Here is a tiny trained network, its code and every weight. The questions are about switching its units off for an input and a target symbol, where a switched-off unit gives its printed mean instead of its output.

import numpy as np


def w(rows, s, z=0):
    codes = np.array(rows[::2]) - 128.0
    scale = np.full(codes.shape[1], s)
    scale[-1] = z or s
    return codes * scale


def norm(h):
    return h / np.sqrt((h * h).mean(-1, keepdims=True) + 1e-5)


def f(y):
    return y / 2 * (1 + np.tanh(0.7978845608 * (y + 0.044715 * y**3)))


def softmax(a):
    e = np.exp(a - a.max(-1, keepdims=True))
    return e / e.sum(-1, keepdims=True)


def log_softmax(a):
    a = a - a.max(-1, keepdims=True)
    return a - np.log(np.exp(a).sum(-1, keepdims=True))


def net(x, mask):
    ids = ['δθπτψω'.index(c) for c in x.split()]
    T = len(ids)
    res = E[ids] + P[:T]
    r = norm(res)
    for j in range(2):
        rows = slice(2 * j, 2 * j + 2)
        q, k, v = (r @ M[0][rows].T for M in (Q, K, V))
        z = softmax(np.where(np.tri(T) > 0, q @ k.T / 2**0.5, -1e9)) @ v
        o = O[0][rows]
        res = res + np.where(mask[j], z, o[:, -1]) @ o[:, :-1]
    y = f(norm(res) @ A[0][:, :-1].T + A[0][:, -1])
    res = res + np.where(mask[2:18], y, B[0][:, -1]) @ B[0][:, :-1]
    return log_softmax(norm(res)[-1] @ U[:, :-1].T + U[:, -1])


Q, K, V, O, A, B = {}, {}, {}, {}, {}, {}
E = w([
[102,151,149,39,78,107],'δ',
[106,123,131,210,195,94],'θ',
[177,115,186,104,104,118],'π',
[132,124,129,166,109,197],'τ',
[187,97,97,105,75,117],'ψ',
[133,3,185,47,115,139],'ω',
],0.021)
P = w([
[213,178,83,101,172,162],'0',
[124,80,171,136,94,233],'1',
[127,149,134,129,114,254],'2',
[199,108,95,15,197,148],'3',
[228,119,178,22,136,180],'4',
[180,120,44,50,219,219],'5',
],0.0084)
Q[0] = w([
[171,55,34,143,148,53],'h0',
[61,182,167,81,35,77],'h0',
[91,234,181,138,180,157],'h1',
[138,172,114,64,158,2],'h1',
],0.007)
K[0] = w([
[130,73,158,151,106,113],'h0',
[151,175,97,248,110,140],'h0',
[100,152,89,101,106,111],'h1',
[87,63,135,120,92,210],'h1',
],0.013)
V[0] = w([
[114,193,189,121,220,189],'h0',
[22,133,44,41,147,139],'h0',
[77,49,169,85,78,185],'h1',
[107,78,2,189,111,154],'h1',
],0.0097)
O[0] = w([
[111,93,141,159,169,7,35],'h0',
[77,118,158,119,67,139,1],'h0',
[101,67,63,117,115,124,222],'h1',
[168,79,96,157,30,61,36],'h1',
],0.014,0.0044)
A[0] = w([
[139,127,114,173,253,107,102],'n0',
[124,171,63,250,141,111,76],'n1',
[130,156,151,118,124,33,184],'n2',
[90,31,57,95,79,151,30],'n3',
[177,192,62,27,107,162,121],'n4',
[154,106,156,179,147,191,119],'n5',
[85,87,55,158,186,134,57],'n6',
[220,141,191,187,51,145,112],'n7',
[25,171,190,39,79,130,159],'n8',
[134,193,173,182,90,18,2],'n9',
[137,145,152,206,169,201,105],'n10',
[38,213,185,131,189,189,179],'n11',
[93,134,77,92,56,66,55],'n12',
[127,122,88,42,88,140,124],'n13',
[132,23,104,94,151,191,124],'n14',
[1,141,213,177,178,111,75],'n15',
],0.0076,0.0056)
B[0] = w([
[192,153,75,77,105,177,158],'n0',
[61,61,195,146,81,125,126],'n1',
[52,135,94,112,129,63,127],'n2',
[132,123,176,132,161,106,155],'n3',
[68,223,50,172,147,93,255],'n4',
[124,116,131,129,83,114,154],'n5',
[48,125,91,62,76,207,124],'n6',
[127,47,43,141,83,104,159],'n7',
[1,163,86,113,145,3,155],'n8',
[189,161,158,200,166,75,125],'n9',
[166,89,130,100,105,155,145],'n10',
[100,157,117,83,157,76,179],'n11',
[156,96,77,36,85,215,119],'n12',
[7,170,90,204,159,152,202],'n13',
[64,64,133,220,148,143,230],'n14',
[39,115,115,52,26,79,131],'n15',
],0.0084,0.0079)
U = w([
[21,163,194,51,61,117,240],'δ',
[167,124,187,165,154,48,134],'θ',
[152,165,188,37,199,177,150],'π',
[147,39,159,139,132,90,1],'τ',
[133,97,90,84,46,225,245],'ψ',
[69,2,213,102,114,181,51],'ω',
],0.0087,0.003)

Each question gives the input, a string of symbols that net reads in full, and the target symbol t.
The units are the heads (2 rows each of Q, K, V and O) and the neurons (one row each of A and B). Each row of codes is followed by its name. A weight is (code - 128) times the scale printed after its matrix; where a second scale follows, it is the last column's (O, A, B and U).
mask holds one flag per unit, heads first, then neurons. A switched-off unit (its flag False) gives its mean, the last column of its rows in O or B, instead of its output. The means were averaged over made-up inputs and are rounded, as every weight is.
A unit's drop is (log p(t) with every unit on - log p(t) with that unit switched off) / (log p(t) with every unit on - log p(t) with every unit switched off).
The circuit of an input: a set's keep is (log p(t) with only the set's units on - log p(t) with every unit switched off) / (log p(t) with every unit on - log p(t) with every unit switched off). Starting from the 12 units with the biggest drops (on a tie, the unit counted first), units are removed one at a time, each time the one whose removal leaves the highest keep (on an exact tie, the one counted first), for as long as the keep stays at least 0.8.
circuit, biggest first: the units of the circuit, biggest drop first
top k neurons: the k neurons with the biggest drops, biggest first
heads that matter: for each layer, one digit per head in row order, 1 if its drop is at least 0.15 and else 0, layers parted by /
drop when u is switched off: that unit's drop, to one decimal
input ψ ω ψ ψ π, target ψ: circuit, biggest first : (h0, h1)
input π δ ω, target π: circuit, biggest first : (h1)
input π ψ ψ, target π: heads that matter : 01
input π θ ψ, target π: heads that matter : 11
input π ω τ, target π: heads that matter : 01
input θ δ δ δ ψ, target δ: heads that matter : 10
input δ ω ψ π, target ω: circuit, biggest first : (h1, n14)
input ψ π ψ ψ θ, target ψ: circuit, biggest first : (h1, n0, n6)
input ψ ψ ψ π, target ψ: heads that matter : 11
input δ δ π, target δ: top 2 neurons : (n8, n15)
input δ θ θ, target δ: circuit, biggest first : (h0, n15)
input τ ψ ω δ θ, target δ: top 2 neurons : (n15, n11)
input ψ ψ θ, target ψ: drop when h1 is switched off : 0.3
input ψ ω θ, target ω: drop when n3 is switched off : -0.1
input δ ψ δ τ, target δ: drop when h0 is switched off : 1.1
input π δ τ, target π: circuit, biggest first : (h1)
input ω τ θ, target ω: drop when n0 is switched off : -0.2
